Below is a small trained network, with its code and all its weights. Each question gives an input and a class and asks what happens when units are switched off, that is, made to give their printed mean instead of their output.

import numpy as np


def w(rows, s, z=0):
    codes = np.array(rows[::2]) - 128.0
    scale = np.full(codes.shape[1], s)
    scale[-1] = z or s
    return codes * scale


def f(y):
    return np.maximum(y, 0)


def log_softmax(a):
    a = a - a.max(-1, keepdims=True)
    return a - np.log(np.exp(a).sum(-1, keepdims=True))


def net(x, mask):
    res = np.array(x, float).reshape(1, 4) / 4 @ E
    y = f(res @ A[0][:, :-1].T + A[0][:, -1])
    res = res + np.where(mask, y, B[0][:, -1]) @ B[0][:, :-1]
    return log_softmax(res[-1] @ U[:, :-1].T + U[:, -1])


A, B = {}, {}
E = w([
[49,114,143,131,69,181],'x0',
[188,183,168,127,48,173],'x1',
[146,254,128,67,117,125],'x2',
[87,114,78,175,160,213],'x3',
],0.0091)
A[0] = w([
[93,140,150,89,178,85,229],'neuron 1',
[185,164,148,161,147,69,84],'neuron 2',
[101,80,93,160,138,148,167],'neuron 3',
[177,137,2,144,124,235,254],'neuron 4',
[135,138,125,64,149,65,93],'neuron 5',
[91,145,151,98,184,104,152],'neuron 6',
],0.0099,0.0029)
B[0] = w([
[170,151,1,106,203,171,202],'neuron 1',
[152,54,116,39,126,73,200],'neuron 2',
[97,158,89,163,104,182,223],'neuron 3',
[52,224,165,145,145,136,255],'neuron 4',
[165,37,104,113,141,174,198],'neuron 5',
[204,127,112,198,199,183,174],'neuron 6',
],0.0087,0.0068)
U = w([
[61,254,118,178,226,103,145],'0',
[105,156,141,112,73,105,206],'1',
[176,61,156,92,143,81,6],'2',
[116,134,57,139,204,106,229],'3',
[58,96,91,226,100,172,5],'4',
],0.0083,0.0032)

Each question gives the input, the list of numbers given to net, and the class t.
The units are the neurons (one row each of A and B). Each row of codes is followed by its name. A weight is (code - 128) times the scale printed after its matrix; where a second scale follows, it is the last column's (A, B and U).
mask holds one flag per neuron, in row order. A switched-off neuron (its flag False) gives its mean, the last column of its row in B, instead of its output. The means were averaged over made-up inputs and are rounded, as every weight is.
A unit's drop is (log p(t) with every unit on - log p(t) with that unit switched off) / (log p(t) with every unit on - log p(t) with every unit switched off).
The circuit of an input: a set's keep is (log p(t) with only the set's units on - log p(t) with every unit switched off) / (log p(t) with every unit on - log p(t) with every unit switched off). Starting from all 6 units, units are removed one at a time, each time the one whose removal leaves the highest keep (on an exact tie, the one counted first), for as long as the keep stays at least 0.8.
circuit, biggest first: the units of the circuit, biggest drop first
top k neurons: the k neurons with the biggest drops, biggest first
drop of u: that unit's drop, to one decimal
input [0,4,-1,6], class 0: circuit, biggest first : (neuron 4)
input [4,-4,3,-8], class 3: circuit, biggest first : (neuron 1; neuron 5)
input [-2,-7,-2,5], class 0: circuit, biggest first : (neuron 4; neuron 5; neuron 2)
input [-7,2,4,0], class 2: top 4 neurons : (neuron 2; neuron 3; neuron 5; neuron 4)
input [-8,7,7,-2], class 2: circuit, biggest first : (neuron 2; neuron 5)
input [-7,2,2,-2], class 2: circuit, biggest first : (neuron 2; neuron 4)
input [-4,-3,-4,5], class 0: circuit, biggest first : (neuron 4; neuron 5)
input [1,-7,8,-1], class 3: top 3 neurons : (neuron 4; neuron 5; neuron 1)
input [-6,3,-1,-3], class 2: circuit, biggest first : (neuron 2; neuron 4)
input [-2,0,8,-5], class 3: top 2 neurons : (neuron 1; neuron 6)
input [-8,-2,6,-4], class 2: top 4 neurons : (neuron 2; neuron 5; neuron 4; neuron 3)
input [-5,6,-1,-3], class 2: top 3 neurons : (neuron 2; neuron 4; neuron 3)
input [-4,-1,-4,5], class 0: top 3 neurons : (neuron 4; neuron 5; neuron 2)
input [8,6,1,7], class 0: circuit, biggest first : (neuron 4)
input [0,-6,8,-3], class 3: top 3 neurons : (neuron 1; neuron 5; neuron 4)
input [-5,-8,-2,8], class 0: drop of neuron 5 : 0.1
input [-7,7,1,-4], class 2: drop of neuron 2 : 0.2
input [-5,3,6,-2], class 2: drop of neuron 2 : 0.3
